In the rows, zero is written as 128.
Known rows:
kligim: [138 153  93  93 119 167 106 118  74 117 159 128 116 116 102 116 129 111
 165 108 130  99 142  89 114 127 146 132 135 102 122 129 124  97 102 144
 125 166 145 137 121 124 114 121]
dabeski: [121  87 129 124  78 196 157  79 179  75 167  94 132 102 136 162 120 190
 111 104  63 120  99 153 129 126 172 154 133 154 174  98 108  92  85 190
  87 177 160 123 120 156  84 138]
kledus: [142 126 124 114 123 161 126  82 109 176 120 135 132 133 113 116 121 120
 112 129 110 124 124 127 138 105 136 142 141 131 122 115 149 117 110 118
 130 131 121 127 123 118 122 114]
meklom: [ 58 143 125 132 143 173 116 117  84 154 140 157 111 121 123  87 112 143
 109 107 134 119 128 110 113 145 178 162 100 127 100 154 121 186 171  95
 184 136  99 122 134  98 121  98]
dutuvuk: [127 124 136 137 124 172 136  88 163 144 161 116 104 117 115 147 109 155
 137 128 100 124 109 140 140 151 168 150 132 136 170  98  87  89 117 164
 112 152 138 131 119 156  98 121]
brilila: [132 162 141 143 170 147 121  91 158 225 159 121  65 124  95 139  89 122
 173 157 143 130  98 135 139 169 172 142 136 122 167 104  67  81 151 146
 143 133 117 142 121 148  98  91]
gubon: [136 117 110 117 131 156 123 104 113 144 140 127 118 119 107 122 123 141
 124 137 127 120 135 128 127 131 144 138 129 123 120 134 120 120 118 127
 143 128 129 136 126 124 105 119]
katrakek: [135 139 116 121 152  93 112 151 102 155 115 141 112 132 122 111 134 104
 143 148 168 130 138 118 122 122 112 113 125 111  96 159 134 139 148  99
 158 104 114 136 133 111 134 116]
gedetre: [132 132 121 125 142 103 121 145 116 136 121 136 117 129 128 120 133 115
 138 141 151 130 133 123 126 125 117 118 126 117 110 148 128 132 139 116
 143 114 124 132 131 123 130 122]
dumomin: [116  94 149 142  82 166 158 111 193  57 153 114 145 118 159 165 135 174
 115  99  61 127 107 147 148 134 143 148 130 153 182  93 106 101 101 187
  71 168 161 112 119 171 119 156]
pluna: [136 138 113 115 147  82 117 152 108 151 117 125 103 125 127 115 129 108
 148 152 175 131 123 125 108 110 119 105 126 113  93 168 140 138 145 106
 160 110 117 137 136 107 121 107]
nodeflol: [135 160 144  95 158 101 101 143 114 186  89 145 120 145 127 111 127  82
 119 139 138 129 147 126  99 108 119 114 148 136  90 155 151 122 136  84
 147 104 109 141 129 110 159 134]
kleven: [132 132 121 126 141 103 121 145 117 136 121 135 118 129 127 119 133 117
 139 141 151 129 133 122 126 125 118 118 125 117 111 148 128 133 140 116
 143 115 125 132 130 124 130 123]
lostu: [ 90 124 141 130 133 147 138 143 134 127 145 126 131 135 143 122 146 131
 151 121 120 127 138 118 115 143 109 145 127 133 134 128 122 176 144 126
 145 129 107 141 116 110 154 113]
dragul: [117 103 147 143  84 158 160 112 192  49 147 109 153 115 150 161 127 172
 110  99  62 136 109 145 143 138 148 148 132 149 187  82 109 106 100 191
  65 165 160 118 118 168 119 150]
nukiple: [139 141 137 124 132 111 123 121 113 172 102 144 132 145 135 115 132  94
 127 133 132 133 122 122 137 100 108 123 139 127 112 130 159 130 132 105
 131 119 116 121 127 116 147 118]
greplum: [134 130 119 126 141 102 119 145 117 136 122 136 116 128 127 119 134 115
 138 142 152 128 133 123 127 125 117 119 126 118 109 149 127 131 140 115
 143 114 125 131 131 124 129 122]
stubri: [136 154 146 151 118 121 130 115 117 149 107 111 150 136 120 133 117  99
 107 117 131 127 122 133 119 117 114 127 137 155 140 101 163 132 119 116
 103 128 128 109 138 124 149 138]
pagri: [115 114 176 116  87 178 146 102 206  90 129 120 155 132 165 166 128 152
  91  87  30 127 117 154 125 117 150 150 155 179 177  88 124  85  90 170
  60 170 151 117 114 168 146 175]
bogru: [130 123 126 129 129 115 127 138 132 121 129 132 121 126 134 129 135 128
 133 133 133 128 127 128 131 127 123 124 127 125 124 139 122 124 132 129
 128 125 132 128 129 133 128 129]
fibimun: [133 126 148 130 109 137 139 108 143 140 114 137 143 141 148 133 133 117
 119 116  96 132 112 131 146 103 118 136 142 141 140 108 150 119 117 134
 103 141 131 113 122 135 143 131]

Facts:
gutrur β:muran Λ:lifli
sidru β:brotun Λ:flikas
kistuk β:buno Λ:pagri
rustu β:stubri Λ:feflo
mapos β:lomom Λ:toflok
bitrin β:lomom Λ:mapos
dabeski β:lugel Ψ:fovol
trazul β:steker Ψ:kipen
briskor β:buno Ψ:stavar Λ:kistuk
buva β:bagrim Λ:stavar
lomom β:dogrur Λ:klunur
bagrim β:bivil Λ:groskudru
plurar β:kipen
druri β:fogi Λ:brotun
bidezin β:flidadro Λ:plebuskem
dutuvuk β:fogi Ψ:muran Λ:leskom
vutok β:tefler
kluklun β:riflon
deva β:buno Ψ:grono Λ:briskor
fidrus β:nikir
grikur β:flidadro
vegrik β:stubri Λ:rustu
steker β:fule
grokir β:feme
buno β:stubri Λ:mupla
plolar β:pepok Λ:skegra
stoplir β:skaril
plafo β:netruk Λ:vizolun
klusos β:dogrur Λ:reren
tranom β:reren Λ:desku
nukiple β:mabretri Λ:kopil
feflo β:stubri Λ:riflon
ziklar β:lomom Λ:bitrin
kipen β:rabredin Λ:dragul
vizolun β:netruk Λ:pubruplol
klunur β:dogrur Λ:klusos
draner β:pepok Λ:brazi
dobru β:fule Λ:lobon
supe β:traplom Λ:safo
flanik β:stubri Λ:skaril
kinatus β:nitan Λ:pifis
stisebo β:netruk Λ:greplum
bonu β:lomom Λ:pleden
vezabrom β:skorepo Λ:klisiko
fustol β:skorepo Λ:vezabrom
pubruplol β:netruk Ψ:grokir Λ:guna
pleden β:lomom Ψ:vosta Λ:stumun
kleven β:faval Λ:dropim
riza β:fovol Ψ:lisin Λ:vumibrin
meskudel β:fogrom Λ:kevu
meklom β:reren Ψ:lifli Λ:lostu
sifo β:travu Ψ:lifli Λ:lisin
kopil β:mabretri Λ:fibimun
plibaklon β:fule Ψ:netruk Λ:dobru
satidel β:fustol Λ:gutum
stumun β:lomom Λ:ziklar
klosku β:feme Λ:stugu
brudru β:nitan Ψ:brotun Λ:kinatus
nuflun β:skorepo Ψ:travu Λ:fustol
dumomin β:fogi
fladok β:flanik Λ:kledus
gapos β:reren
desku β:reren Λ:gapos
gulenum β:rabredin Λ:kipen
pleson β:flanik
trakik β:flidadro Λ:bidezin
dafle β:faval Λ:kleven
plebuskem β:flidadro Λ:budrogris
greles β:riple Λ:plukim
lobon β:fule Λ:steker
stuti β:fovol Λ:gobim
lostu β:reren Λ:skune
muran β:fetuflus Λ:kluvi
truzen β:nitan Ψ:brazi
pepok β:nitan Λ:tulo
nodeflol β:buno Λ:lenal
besem β:dregro Λ:tatidrik
klagrivam β:gulenum Ψ:noflur Λ:klonelon
tograr β:remupe Λ:skaskeklel
pifis β:nitan Λ:truzen
teku β:tefler Λ:vutok
rodra β:fetuflus Ψ:pepok Λ:muran
gupak β:skaril Λ:stizon
dropim β:faval Λ:getro
getro β:faval Ψ:pepok Λ:viben
skepen β:riflon Λ:dosis
kazi β:brotun Λ:pegel
briplil β:miten Λ:plafel
klaklu β:netruk Λ:plafo
lifli β:muran
siger β:fovol Λ:zosum
grono β:bivil Λ:bagrim
skaril β:stubri Λ:buno
tatregruk β:rabredin Λ:gulenum
stizon β:skaril Ψ:flanik Λ:stoplir
plozok β:lugel Ψ:lifli Λ:dabeski
fibimun β:mabretri
mupla β:stubri
stugu β:feme Λ:traplom
plepo β:fogi Λ:dutuvuk
faval β:riple
fofazi β:muran Λ:gutrur
skugim β:dragul
lugel β:bivil Λ:grono
mifol β:plubris Ψ:getro Λ:zabri
lenal β:buno Λ:fiklur
kloflek β:faval Λ:limol
plukim β:riple Λ:faval
vobam β:teku Ψ:lifli Λ:brigre
zosum β:fovol
budrogris β:flidadro Λ:grikur
trabun β:lugel Λ:trubitrel
gubon β:dregro Ψ:skorepo
kevu β:fogrom
vumibrin β:fovol Λ:stuti
lisin β:travu Ψ:brilila
skaskeklel β:remupe Λ:skires
brilila β:traplom Ψ:muran Λ:tisas
skires β:remupe Ψ:plurar
limol β:faval
kluvi β:fetuflus Ψ:lifli
gobim β:fovol Ψ:plozok Λ:ganebur
vubras β:rutin Λ:flenul
stigra β:riple Λ:greles
pluna β:lugel Λ:trabun
flenul β:rutin
mitri β:fustol
zabrus β:sevir Λ:brodroplen
vosta β:brotun Ψ:lugel
tulo β:nitan Λ:sevir
bogru β:rabredin Λ:tatregruk
kligim β:sevir Ψ:bagrim
lefogok β:teku Λ:vobam
pagri β:buno
grofik β:mabretri Λ:nukiple
guna β:netruk
duzimin β:klusos Λ:fero
beton β:skorepo Ψ:lifli
stavar β:bagrim
tobes β:kevu
ganebur β:fovol Ψ:rutin Λ:siger
flumis β:fogi Λ:plepo
plafel β:miten Λ:plubris
reren β:dogrur
pegel β:brotun Ψ:toflok Λ:vosta
redal β:kevu Λ:klutal
brotun β:fogi Λ:flumis
plugral β:potutu
fustu β:bagrim Λ:gretrun
gretrun β:bagrim Λ:buva
mabretri β:stubri Λ:flanik
trubitrel β:lugel Ψ:rutin Λ:getrul
brodroplen β:sevir Λ:kligim
sevir β:nitan Λ:brudru
dregro β:potutu Λ:plugral
tagu β:fule Λ:plibaklon
nufem β:fustol Λ:satidel
zabri β:plubris
traplom β:feme Λ:grokir
flikas β:brotun Λ:kazi
noflur β:rabredin Ψ:skugim Λ:remupe
stapla β:klusos
ligrar β:flanik Λ:fladok
groskudru β:bivil
safo β:traplom Ψ:brigre Λ:fidru
kofle β:skaril Λ:gupak
surul β:leskom Λ:bavor
fero β:klusos Λ:stapla
brazi β:pepok Λ:plolar
gaklin β:vegrik Ψ:bagrim Λ:klastotim
klisiko β:skorepo Λ:beton
skufluk β:vegrik Λ:gaklin
skotrik β:muran Λ:fofazi
brizam β:reren Λ:meklom
skune β:reren Λ:tranom
tatidrik β:dregro Λ:gubon
toflok β:lomom
gutum β:fustol Λ:gufo
netruk β:miten
remupe β:rabredin Λ:bogru
getrul β:lugel Ψ:bagrim Λ:zuska
gedetre β:traplom Λ:brilila
tisas β:traplom Λ:supe
dragul β:rabredin
gufo β:fustol Λ:mitri
bavor β:leskom
kledus β:flanik Ψ:kevu Λ:pleson
klutal β:kevu Λ:tobes
zuska β:lugel Λ:plozok
disken β:traplom Λ:gedetre
pako β:travu Λ:sifo
fiklur β:buno Ψ:besem Λ:deva
zeles β:riflon Ψ:rabredin Λ:skepen
riflon β:stubri Λ:mabretri
plubris β:miten Λ:netruk
droto β:gulenum Λ:klagrivam
skegra β:pepok Ψ:tefler
brigre β:teku
klonelon β:gulenum
dosis β:riflon Ψ:plebuskem Λ:kluklun
katrakek β:tefler Λ:teku
leskom β:fogi Λ:dumomin
fidru β:traplom
greplum β:netruk Λ:klaklu
klastotim β:vegrik
viben β:faval Λ:kloflek

Rows:
No name comes twice in this set of rows, the named rows included.
[133 144  96  89 102 173 118 112  96 100 168 109 113 107 114 129 126 125
 166 101 118 100 121 100 106 116 158 131 136 114 133 126 126  91  91 165
 114 184 152 134 122 125 100 120]	getrul
[ 87 120 128 140 103 182 130  91 128 101 143 149 121 106 134 121  99 175
  78  92  93 119 102 133 142 135 206 159 102 140 134 128 111 118 136 141
 124 163 145  97 138 148  89 134]	beton
[123  88 132 131  84 203 153  79 174  76 166 108 140 109 131 158 123 186
 105 104  57 119 116 145 144 139 165 162 131 151 178  89 100  94  87 185
  84 170 159 122 117 163  95 146]	truzen
[129 123 147  97 114 189 126  83 156 142 127 123 137 128 123 140 118 142
  90 110  62 120 134 145 112 120 162 151 152 162 143 106 128  91  92 140
 102 149 137 134 118 142 126 151]	briskor
[137 110 104 108 126 150 129 103 119 138 143 109 114 109 107 125 120 146
 125 141 135 125 123 135 112 118 148 131 133 126 114 144 128 120 114 132
 145 128 134 141 131 117  91 110]	trubitrel
[ 93 135 117 132 127 156 114 105  98 135 129 158 108 111 121 103  99 151
  88 108 127 120 112 126 134 131 196 147 101 126 106 150 120 130 152 113
 153 143 130 105 143 128  94 122]	kluvi
[122 108 136 128 100 134 147 126 168  88 142 108 126 116 152 151 131 153
 129 117 103 131 103 142 125 118 140 129 130 142 149 124 122 113 115 164
 102 154 146 122 127 145 112 134]	zuska
[122 116 117 123 118 168 128  97 123 123 143 129 123 115 115 125 116 154
 109 120 109 121 124 131 132 133 163 146 122 130 132 124 117 118 119 138
 130 142 135 126 128 133 100 126]	gobim
[142 133  99 109 155 127 108 118  82 173 127 134 107 123  92 103 122 117
 132 153 164 122 145 118 117 128 135 125 125 108  92 154 129 132 133  99
 170 105 116 145 132 105 110 104]	nuflun
[136 116 109 117 131 153 123 105 113 141 141 126 115 118 106 122 123 142
 124 138 130 119 136 128 126 131 144 137 127 122 120 135 118 117 118 127
 142 127 131 136 127 126 103 120]	skires
[139 125 106 113 143 143 115 112  97 159 133 130 112 122 100 112 123 129
 129 144 145 121 141 123 122 130 139 132 128 115 105 144 124 126 125 113
 156 117 121 141 129 113 108 112]	plibaklon
[123 112 164 140  77 167 164  89 188  86 127 119 168 130 158 156 125 150
  98  90  41 139  99 145 154 112 140 153 146 159 188  64 140 105  92 181
  54 169 151 108 114 161 139 144]	skaril

Now the same elements, written a new way:
Known rows:
klagrivam: [135 137 106 136 143 123 116 121 104 150 122 133 151 131 111 155  94 144
 151 126 121 125 150 148  76 124 110]
lomom: [144 129 100 132 140 119 111 116  90 196 125 135 152 116 117 135  96 144
 158 128 101 135 141 151  92 133 102]
lefogok: [144 123 106 138 145 123 113 114  96 167 117 142 153 113 121 132 100 150
 151 123 111 111 148 152  80 120 104]
gapos: [122 150 128  54 130  91 116 124 109 124 113 142 130 156  91 136  97 146
 147 138 140 135 167  81 149 158 133]
lostu: [137 134 111 115 139 110 113 116  99 152 119 141 146 128 108 133  99 149
 151 128 121 125 154 126 106 135 112]
bogru: [136 133 116 113 141 114 115 118 101 154 113 146 147 129 116 141  99 146
 147 126 122 121 158 129 102 129 117]
zeles: [146 124 106 142 143 123 117 116  92 165 118 140 151 121 117 134  92 151
 154 125 118 123 148 162  69 120 101]
grokir: [131 136 120  88 140 105 114 117 108 149 113 144 142 129 111 137 105 151
 143 128 120 107 159 114 119 139 119]
pifis: [125 145 128  62 134  99 116 123 109 130 109 141 134 150  99 135  96 147
 146 136 135 124 165  96 133 149 131]
skotrik: [144 124 106 139 145 123 113 114  96 166 117 142 153 114 121 133 100 150
 151 123 111 111 148 154  80 120 104]
kipen: [121 148 132  44 134  98 116 125 112 165 109 144 134 151 110 151  99 140
 142 137 121 128 163  97 146 154 133]
kopil: [137 129 117 104 141 110 117 117  99 154 117 143 145 130 113 134  98 152
 148 128 122 118 155 133  99 132 110]
mifol: [140 111 113 144 141 125  96 125  67 146 112 162 167 111 123 132  76 156
 154 164 115 132 139 163  84  82  99]
gobim: [143 154 118  83 127 129 124 115 105 128 106 136 151 161 121 111 100 146
 153 147 117 140 160  87  99 122 109]
meklom: [153 149 105 118 129 138 123 109  97 141 114 135 161 148 128 106 103 147
 157 144 105 143 154  98  81 111  95]
desku: [126 146 124  69 133  95 116 122 106 132 115 141 134 149  95 135  98 147
 148 135 135 133 164  92 138 153 128]
dosis: [138 132 115 110 139 113 118 119  97 151 116 141 143 135 108 135  91 150
 152 130 127 128 155 139  91 132 111]
vubras: [144 123 106 139 145 123 113 114  96 166 117 142 153 114 121 132 100 150
 151 123 112 112 148 153  80 120 104]
stugu: [140 128 110 123 143 118 114 116  99 159 115 141 149 121 117 134  99 149
 150 125 116 114 152 141  90 126 110]
klosku: [143 124 106 138 145 123 113 114  96 166 116 141 153 114 121 133 100 150
 151 122 112 110 149 152  80 120 105]
dropim: [136 132 115 109 141 114 114 117 101 152 113 141 145 128 113 134  98 149
 149 127 121 116 156 129 101 132 115]

Rows:
No name comes twice in this set of rows, the named rows included.
[114 152 144  12 128  80 121 128 115 110 110 144 121 174  86 139  94 150
 142 144 151 135 174  66 163 166 139]	mupla
[126 147 127  69 133 103 118 126 107 127 108 139 132 155  95 137  89 145
 150 137 141 133 165 104 125 149 132]	safo
[149 123 126  94 132 113 117 105  88 208  94 166 127 112 135 103  93 146
 148 135 114 104 160 143 140 159 126]	rutin
[140 129 111 127 144 119 115 115  98 161 114 145 151 122 120 139 100 146
 148 123 117 118 155 140  91 124 111]	skaskeklel
[134 165 129  37 122 117 128 114 121 112 107 144 146 167 119 106 110 145
 150 154 119 138 162  58 128 127 117]	plozok
[129 138 121  82 139 104 116 116 113 147 116 148 141 126 111 134 107 149
 146 129 121 109 154 118 120 136 118]	stavar
[136 130 113  98 142 116 113 118 103 191 116 138 147 119 123 139 100 146
 149 129 101 112 145 143 102 136 110]	kevu
[120 154 132  46 129  96 120 126 118 117 109 145 127 156  90 134  92 142
 153 141 147 139 161 100 136 148 137]	dabeski
[144 121 102 129 144 125 112 115  96 165 116 143 152 114 123 134 102 152
 152 125 112 108 148 154  80 124 104]	briplil
[122 145 135  42 132  90 120 125 110 125 112 143 129 160  95 137  95 151
 144 139 141 130 168  88 142 154 130]	pagri
[140 113 116 151 142 123  97 125  67 146 112 161 168 110 122 131  74 154
 153 165 114 135 139 162  86  77  99]	rodra
[141 123 105 111 141 121 112 117  99 157 114 144 148 122 120 135 103 153
 152 128 118 108 151 144  90 132 109]	greplum
[121 149 129  49 132  87 115 121 113 128 115 144 130 150  93 138 103 149
 143 136 134 123 168  75 157 161 131]	toflok

